Each row is followed by its class.
[ -2  20  29  12  -7   5   5   5  12 -53  37 -17  13  26  32 -41  -2 -19
   4  -6 -23  -6 -27 -53 -36 -18 -62 -11  11   9  -4 -24 -10  -9  19 -19
  29  45 -62 -22 -31  21   7]
Z
[ -5  27  20  31  -6  17  35  -1  16 -57  -7 -49  20  13  51   6   2   0
  -3  12 -23 -20  17 -30  -9   2 -44 -35  35   5   7 -48 -11  13   2 -21
 -10  14 -54  -7 -55 -23 -34]
Z
[-21 -37 -48 -13 -29 -20  -6  -8  -3  18 -78  31  -5 -48  -9  -1   6  19
 -34   8  11  -2  33  86  42  40  45  50 -16 -22  31  24  40   2 -36   4
 -49 -41  31   8   8  -7  -7]
G
[ -7  -2  54  -3  -5 -17   7  60  13  24  62  15  -5  31  11   0  13  -9
  15  50  37   6 -14 -26 -23   7  -5 -28   2 -21  -4 -26  17   1  33  37
  42 -17  -2  -6   8  22   8]
B
[-18 -30 -22 -14 -26  -8 -23  -9  -4  -9 -26  51 -14 -40  -7 -57   4   3
 -20  -8  42   3  -6  41   9  15  13  55 -50   8  18  61  46   7  -5 -14
  -4  -2   9  -8   5   9  20]
G
[ 14  27 -16 -16  -7  -2  -1 -15  31 -17  -5 -10  24   8  -2   2   7  -5
  -3 -19 -69   5  -8   9  -5  -4 -24   0   7 -19   6 -19 -13 -17   3 -13
  18  22 -37  -8   2  20  19]
E
[ -7   8 -36   4 -10  13  -5 -52   8 -62 -34 -12  20  -8  13 -38  -5   0
 -17 -39 -38  -6   5  20  14  -5 -24  22 -19  30   9  25   2   4 -16 -52
 -16  27 -48 -25 -31 -12   7]
J
[ -4 -22   3 -25 -15 -19 -24  27   6  27   5  58 -15 -14 -16 -35   4  -8
  -3   0  29   8 -29  18  -4   9  11  34 -36   1  -1  30  33  -8  -2  15
  15  17  34   7  27  35  50]
E
[ 10  13  42   2   7 -11  34  51  27  11  41 -20   5  58  27  35  25  -9
  20  38 -30  -1 -10 -41 -17   4 -33 -42  57 -40 -13 -72 -28 -13  25  42
  25 -18 -14   0  -4  26  -8]
Y
[  4   2 -17   9  10  -2  17   1  16 -17 -29 -21  26   8  24  -3  17 -16
   3   9 -48   5   4  -7  -4   3 -27   3  34   6  15 -23 -16 -17 -14 -21
  -4  18 -44 -20 -23  -1  -3]
B
[ -6 -26  28  -6  -7 -13   2  34  11  42  26  30  -4   9  -2 -12  11  -5
   4  34   9   7 -25 -13 -10   8   6  11  -7 -18   0  -6  22 -11  20  22
  23  -6   5  -1  10  25  20]
C
[  9  11  19 -24  -9 -23  -4  26  33  24  58  -8   4  45  -7  33  12   1
  15  18 -23  -9 -11  10  -9  -1  -5 -43  17 -59   3 -43 -12 -13  27  30
  22 -26  -6  12  16  19  12]
X
[  0  -6   0  19  -7  -4  25   2   0   2 -41   8  13 -24  11  -6   7  12
 -13  29  13   4   9   1   8  19   0  11 -10   2   1   8  21  13 -14  -8
  -6   3  -3   2  -6 -13 -16]
E
[  1   9 -14  18  -6   8  27  -6  31 -19 -23 -42  14  11  22  47  17  18
 -13   6 -33  -7  35  32  27  14  -6 -30  40 -25   3 -35 -14  12  -6   6
 -33 -28 -19   0 -25 -28 -34]
Y
[ -8 -31  18  -6 -22 -20  -8  40  -2  21   9  42 -13  -4   4 -43  -4   4
   1  36  44   4 -17   5 -17  23   8  26 -13 -13   2  13  37  -7   4  12
  11  -9   7  -8   3  17  15]
Z
[-27 -31  30  -1 -28  -4 -20  36  -1   3  29  46 -31 -17  11 -38  -8   4
  -7  15  93 -15  -8  27  -3  16  16   8 -45   8   5  28  52  24   3  16
  -4 -10  36   4  -3   1  16]
Z
[  2   7  34  -8  -5  10  -8  10  38  -1  48 -10  -5  32  19   7  14 -23
  -3 -14 -17 -16 -34 -20 -12 -21 -31 -29  12  -2  -5 -23 -14  -4   8   6
  20  17  -6  10  -4   7  26]
C
[-29   3  29  26 -23  16  -6  -6   5 -57  29   2 -10 -15  13 -33 -11  15
 -20  -4  74 -20  10  10  10   9  -6 -19 -53  33  -4  31  46  45  20 -12
  -1  -4 -13 -15 -33 -30 -11]
J
[ -1  -5  -2 -18 -16  -6 -14  12  18   1  21  24  -1  12  -6 -29   0  -1
  10   0  -7   4 -15  23 -16   3  10  17  -9 -25   4   0  13 -14  12   2
  14  -5 -10 -10  10  33  20]
Z
[ -2 -25 -46 -13   0  -3   2 -16  22  13 -65  10   4  -1  16  26   6   0
 -19  -2 -27 -11  16  65  35  18  11  13  19   2  12  -8  -7 -10 -41  -2
 -56  -8  10  13  -8 -20  -2]
J
[-22 -33 -15  26 -33   0  16   4  -4  -3 -67   6   2 -38  27  -8  -4  28
 -24  32  43 -10  45  43  26  32  30  19   6   3  13   7  39  19 -36 -14
 -48 -20   8   2 -28 -36 -37]
Z
[ -6 -20   3  -5  -6 -18   7  20   9  12 -16  22  -2   3  16 -14   5   2
   3  34   8   4  -9   9   9  22   3   8  -8   5   5   0  11  -8  -1   1
  -1 -10   1  -4   0   1   4]
J
[-11  10  13  20 -10   2  12 -15  -1 -65   0  -5   5 -16  33 -44   6  -9
 -16  -6   6  -6  -7 -34  -8  -5 -45  10 -16  20   8  17  15  14   2 -35
  10  27 -45 -21 -37  -7   4]
G
[ 11  23  23 -39  -4 -20  -2  20  30  -3  61   5  -5  48  -3   2  23 -22
  10  -3 -38  -1 -35  -8 -27 -12 -26 -15  16 -45  -5 -33 -15 -22  26  23
  45   0 -17  -2  25  55  34]
G
[ -7  -2  25  16  -4   8   7  -9   5 -31  22   4   9 -10  26 -60   1 -16
  -2  -1  -7   4 -19 -51 -25 -15 -37  18 -25  24  -1  13  11   2   8 -25
  26  38 -44 -21 -26   6  18]
C
[-15  19  63   4 -11  15 -18   4  12 -47 102   9 -14   3   6 -69  -5  -9
   3 -22  34  -5 -36 -45 -32 -27 -37 -12 -59  17 -16  19  29  20  54 -10
  58  26 -40 -24 -14  19  39]
C
[ -6 -25  12   0 -13  -3  -8   5   1   9  13  33  -1 -15   5 -60   4 -12
  -3   9   8   8 -31 -20 -15  -5 -13  40 -28   6   1  29  24  -8   1  -9
  24  22 -20 -15  -6  20  28]
C
[-13  -8  13  -4  -8 -13  -9  35  16  21  13   8 -10  -3  -7  17   6   8
  -1  28  32   1  11  36   8  26  30 -14  -2 -28  11 -11  32   6  16  35
   3 -42  12  -1   1   0   3]
B
[-14   4  41   5  -5   4 -11  33  18  -3  44  -7 -21   9  24  21   7  -6
  -6  11  62 -22  -3   8   4   3  -4 -53  -2   1   1 -16  13  27  14  26
   8 -19  18   9 -13 -21   1]
B
[  7 -44 -75 -16  -1 -32  -5 -28  -3  24 -97  15  23 -23   4 -27   8  -6
   2  -2 -71  17  -4  33  21   6   5  73  14  -9  33  24  -9 -47 -55 -38
 -33   9 -12  -3  10  10  18]
X
[-13  11  30  16  -6  22 -21 -27   4 -61  44  -1  -5 -19  27 -69  -9 -18
 -14 -46  10 -14 -31 -38 -11 -36 -51   6 -49  46   0  33  12  17   8 -39
  22  54 -37 -18 -37  -4  40]
C
[ 12  -3  -9 -35   1 -20 -21  25  31  27  26  12  -2  38  -6  -1  18 -35
  11  -5 -41   8 -38  12 -15 -13 -15   2  26 -17   1 -16 -27 -42 -12  15
  19  17  -2  -1  25  38  41]
B
[ -5   4  10  -4 -12  11   4  11  25 -15  11 -13  -4  18  25  20   3  -4
  -3  -5   1 -22   4  13  -2   1 -12 -28  31  -4   5 -36  -8   4  -6   1
 -19   0  -3  12 -18 -12  -6]
Z
[ -6  41  39  13  -7  20  -1  -6  18 -74  63 -24   2  17  32 -44   0  -7
   5 -20  -1  -7 -12 -54 -29 -24 -62 -27 -14   9  -6  -2  -4  21  26 -10
  35  22 -52 -23 -34   4   6]
Y
[  6  64  47   3  13  14  30  25  38 -55  66 -55   7  35  28  57  18  -5
  -3   5 -28 -26   1 -33 -13  -3 -47 -97  47 -31  -3 -87 -33  21  35  11
   8 -16 -41   4 -32 -20 -29]
G
[  9  -6 -15  -9  10  -8  10  21  36  35 -17 -24   1  25   5  74  24  -9
  -1  13 -25 -11  17  50  20  15  21 -33  58 -26   9 -51 -24 -12 -23  32
 -28 -33  23  16   4 -14 -13]
B
[-21  17  14  24 -14  14  -7 -13  11 -51  24 -18   2 -13  18 -16  -3   3
 -15  -9  34  -8  16  12   7   2 -10 -22 -26  16   7  16  28  32  14 -15
   4  -2 -31 -16 -35 -23  -7]
B
[-10   1  -5   7 -11   7   6 -15  22 -33 -32 -21 -10 -20  33  26  15   3
 -31  -9  13 -31  19  32  25   8 -12 -20  18   1  19  -7   4  23 -26 -13
 -35 -11   3  13 -31 -40 -11]
G
[ -4  18  19  12   3  28  16  -8  33 -27  12 -38   6  10  41  39  11  -8
 -17 -14 -20 -26   4  -8  13 -12 -31 -50  33   9   2 -39 -16  22  -7 -11
 -24  10 -19  17 -39 -38 -10]
C
[-14  13  25   5  -8  15  -6  -4  20 -55  34   3 -15   3  28 -19  11 -18
 -22 -24  23 -23 -12  -9 -11 -13 -41 -18 -16  17   3   3   6  20   8  -5
   5  21 -14   2 -24  -5  12]
G
[-17  17  78   7  -7   2  11  27  -4 -57  83   8 -19  15  36 -60   8 -16
  -2  12  54 -11 -30 -68 -40 -17 -55 -22 -44  15 -12   6  26  26  41  -9
  62  18 -26 -19 -10  17  24]
G
[  6 -38 -56  -8   3 -11  22 -13   5  51 -92   5  24 -24  -2  17  12   3
  -8  22 -68  15  14  43  29  27  29  57  33 -18  26 -11   0 -32 -53  -8
 -47 -13  -2   5  -3  -5  -4]
C
[ -8  -5  14  -9 -24  -3  -9  19  17  -6  30  11  -6  11  -4 -11  -2   8
   4   9  27  -5  -6  26  -7   8   7  -6  -6 -28  -1 -11  22   2  23   7
  11 -17  -6  -4   2  18   8]
Z
[ 10 -35 -74 -14   5 -26   7 -28  -3  16 -85   5  31 -12   3 -27  13 -12
   3   2 -81  22   0  22  15   3  -2  66  14 -14  31  11 -17 -44 -51 -33
 -34  17 -21  -3   2  16  12]
X
[ -5 -18  37   1  -9  -5   9  28   8  16  37  21  -1   5  10 -25   7  -7
   2  25  25   4 -26 -25 -14   3  -9   6 -14 -11  -6  -5  25   4  17  13
  24   0  -7  -4  -4  13  17]
C
[  2  19 -14   7 -12  10  15  -9  26 -26  -6 -30  17   9  14  30   0  11
  -3  -3 -25  -7  22  35  14  10   1 -25  36 -24   4 -36  -5   6  -1 -12
 -22 -13 -34   0 -27 -11 -24]
Z
[-18 -14   7   8 -21 -10  -1  -1 -12 -39  -9  31   1 -20  17 -77   8 -12
 -16   0  20   3 -14 -24 -16   0 -34  45 -43  21  15  39  31   3   2 -28
  15  36 -23 -23 -12  19  28]
G
[-15 -22 -19  -1 -15 -12  -8 -11   5 -10   1  10   2 -23 -10 -16  -2  14
  -8  -1  23  -7  18  42  19  14  17  11 -30  -8  18  22  33  12  -6  -5
 -16 -14  -4  -3 -12  -9   1]
X
[-15   8  21   3 -11  10  -5  -1  12 -48  11   2 -14  -2  24 -10  10 -10
 -20 -21  24 -27 -11   0   1  -6 -38 -14  -9  16   9   1  10  17  10 -14
  -5  14  -6   7 -21  -9  19]
G
[  1 -21 -50   4 -13   5  16 -29  20  33 -78 -15  19 -29  -5  47  11  26
 -24   9 -40   1  40  74  47  26  47  16  33 -29  19 -15   7  -1 -45  -5
 -59 -36   1  15 -10 -37 -24]
C
[-21   3  46   1 -18  10 -27  17   6 -50  66  18 -22   4  19 -67  -8 -14
  -6 -23  56 -20 -37 -27 -30 -15 -40  -8 -40  30  -5  19  25  15  28 -11
  26  38 -15 -12 -23  14  34]
Z
[  6  29 -26   5   5  12   8 -41  31 -54 -10 -38  27  25  13  14   7  -9
  -9 -33 -72  -9   3  10   8  -8 -32 -20  24   7   1 -25 -31  -8   0 -31
 -12  25 -58 -16 -28  -4  -3]
J
[-13  25  41  28  -4  32  20  -9  25 -40  45 -41   4   1  27  32   7  13
 -16  -5  14 -22  17  -5  13  -2 -14 -60   4 -10  -7 -32  11  44  27  -2
  -2 -20 -33  -1 -42 -37 -25]
C
[-30 -22 -12  16 -31   7  -7  -4  -5 -22 -38  13  -6 -48   9 -27 -11  32
 -19   4  52 -13  28  57  26  32  31  21 -32   3  21  25  55  27  -8 -19
 -39 -27   4  -8 -28 -29 -12]
Z
[-11  22  19   2 -19   9  -6  10  14 -44  41  -2   1   9  11 -21  -7   3
  -2  -9   3  -8  -2  -3 -13  -2 -21 -17  -7  -8   2 -13  15  12  19 -10
   9  10 -35 -11 -26   7   9]
Z
[-19   8   9  31  -7  21   1  -7  25 -52  -3 -35   3 -10  42  17   7  -5
 -24 -12  23 -25  23  10  20  -2 -23 -41   7  33  15  -8   3  31 -14 -17
 -23   7 -16  -1 -51 -48 -18]
B
[-21   2   0  20 -29  13   4 -14   8 -55  -6 -15   4 -23  26 -16 -11  18
 -18  -5  30 -19  26  28  12  16  -2 -10 -15  11  12   6  34  34  -2 -26
 -22  -3 -23 -11 -45 -29 -19]
Z
[ -7   2   3  12  -8   2  18 -20   1 -52 -19  -3   7 -11  37 -37  12 -12
 -18  -2  -5  -4  -3 -23  -7  -9 -40  16 -11  17   9  14   3   9 -14 -34
   3  23 -31 -10 -20  -5  -1]
G
[-15 -38  -3   5 -14   5  -8   2  14  33 -32  21 -14 -35   8   7   4  10
 -23   7  44 -14   8  46  30  17  31  16 -11   5  12  18  31  15 -28  10
 -39 -21  38  22  -8 -31  -2]
C
[-23 -38  12  13 -32  -5 -10  30   1  14  -9  33 -29 -30  12 -12   0  20
 -15  20  96 -15  15  37  23  24  26   9 -22   7   1  31  45  31 -17  25
 -25 -29  51   9 -11 -27  -5]
Y
[-16  -1  55   1  -3   3  -8  48  22   0  75   9 -25  19  18  22   8  -9
  -2  22  79 -21  -2   0  -9   6  -2 -57  -4   2  -5 -17  23  30  29  35
  17 -17  23   8 -12 -10   7]
B
[ -9 -10  -8  15   2  -4   4   1  -2 -17 -21   1  13 -13  18 -30   7  -9
 -10  15  -1   9   0 -11  -3   6 -13  16  -6  21  15  19  13   0 -11 -20
  -3  19 -27 -19 -23  -7  -1]
B
[-11  -8   1 -10 -21  -4  -7  -6  15 -19   0  21 -11 -20   9 -23   5   8
 -17   3  25  -3   8  30   3   7   4  18 -24 -13  10  22  30  10  -2  -8
   3 -20  -3   0   2  -1  10]
G
[  2   6 -16  -7  -4  -5  -2 -20  21 -19   8 -15  15   8   6   2   5   0
  -2 -11 -28  -7   7  14   1  -5 -10 -12   1 -19  10  -4  -5   1  -2 -15
  -4  -1 -27   1 -10  -5  -1]
X
[-10   6   2  -9 -17   8 -21   4  14 -38  17  11  -4  10  18 -40  -1 -17
   2 -28  -9 -11 -18  -6 -15 -16 -30   2  -1  13   7  -1  -1  -5  -3 -19
  -2  41 -18  -8 -20  18  34]
Z
[  16   23  -23   -2   17   17   16  -28   37  -10  -19  -42   25   32
   25   44   19  -26   -9  -35 -114  -10   -6    3   10  -21  -36  -20
   64   -3    7  -57  -53  -25  -23  -12  -23   33  -38   13  -17    1
    6]
C
[  4  31  71   4   6  -3  24  36  21 -30  75 -11 -10  46  31   1  21 -19
   3  27  10 -12 -26 -65 -39 -10 -57 -48  16 -23 -14 -44  -7   7  54  23
  48   5 -33  -1 -14  22   4]
G
[  0  -8 -28  -2 -18   3  -4  -8  19 -16 -32   0   3  -8  25  -8   6  -3
  -8 -18 -23  -7   6  23  17  -6 -19  18  17   2  11   7 -11  -2 -44 -13
 -27   9  -3  -1 -23 -13   8]
Y
[-23 -17  34  11 -25   2  -5  30  10  -5  20  10 -29 -13  20   4  -7  14
 -14  17  86 -30  11  33   9  22  16 -25 -16   8   1  -1  38  31  -1  15
 -17 -24  34  15 -20 -29  -6]
Z
[-17 -24  20  27 -10 -14  17  12  -4  -2   3   3   3  -4  17   0   2  12
  -8  39  59  -9  17  -5  11  19   5 -13 -19  -1   7   7  36  25   6   8
  -9 -16   9  11 -17 -19 -16]
X
[-23 -11  39  -3 -12  -4 -24  41  13  -3  71  33 -23   6   4 -17   4 -12
   1   6  74  -8  -8   7  -8   4   3 -20 -28  11   2  15  36  21  22  23
  18   2  20  -7  -8   9  33]
B
[-15 -10  -3 -14 -15  -6 -19   0   5 -14  12  30  -8  -6 -14 -44  -8   6
  -2  -3  26   0  -8  26   0  13   7  21 -42  12  -1  26  34   2  12  -4
  11  -1 -10 -16   0  12  22]
J
[-18  17  -3  31  -8  23   9 -23  21 -58 -16 -39  12 -21  36  17   4  16
 -14  -9  23 -15  41  32  29  12  -4 -38   4  17  18   0  19  42  -2 -30
 -28 -19 -30 -13 -45 -57 -28]
B
[-22  -4 -13  -4 -27   2 -12 -20  -3 -49  -3  22   0 -32   7 -50  -2  -4
 -21 -22  21  -1   7  17   2   0 -10  34 -39  13  20  41  35  16 -14 -32
  -6  15 -17 -13 -11   3  19]
G
[ 17  45   1   3   8   8  24 -12  37 -25  10 -35  27  18   9  48  10   1
  -6 -10 -63  -5   9   3   3  -1 -30 -37  38 -27  -2 -53 -23   0  11   2
   3  10 -48   4 -20   3 -12]
E
[-20  24  67  18   2   9 -10  21   5 -58  84 -12  -5  21  29 -65   4 -26
   5  -3  32  -8 -42 -76 -41 -27 -64 -24 -30  35  -6   7  16   9  43  -7
  70  39 -56 -34 -30  23  19]
B
[  5  32 -11   2  -4  11  13 -26  24 -33 -25 -27  23  -5  16  23   0   7
 -13 -10 -43  -6  18  15   9   4 -22 -17  11 -14   9 -20   0  10  -6 -17
  -8   7 -35   2 -21 -13  -5]
E
[-13  -2 -10  -2 -18  13 -18 -12   0 -48  -4   5   0 -15  19 -46  -9  -9
 -11 -35   7 -15 -13   4  -3  -9 -33  16 -12  27  12  19   8   7 -14 -45
 -18  43 -26 -13 -35  -4  25]
Z
[-14  29  30  33  -4  34  11 -25  23 -60  29 -43  11 -15  30   2  -2   9
 -20 -18  11 -25  18 -11   6  -3 -28 -42 -11  18   3  -9  16  42  19 -25
  -6   4 -45 -10 -53 -40 -20]
C
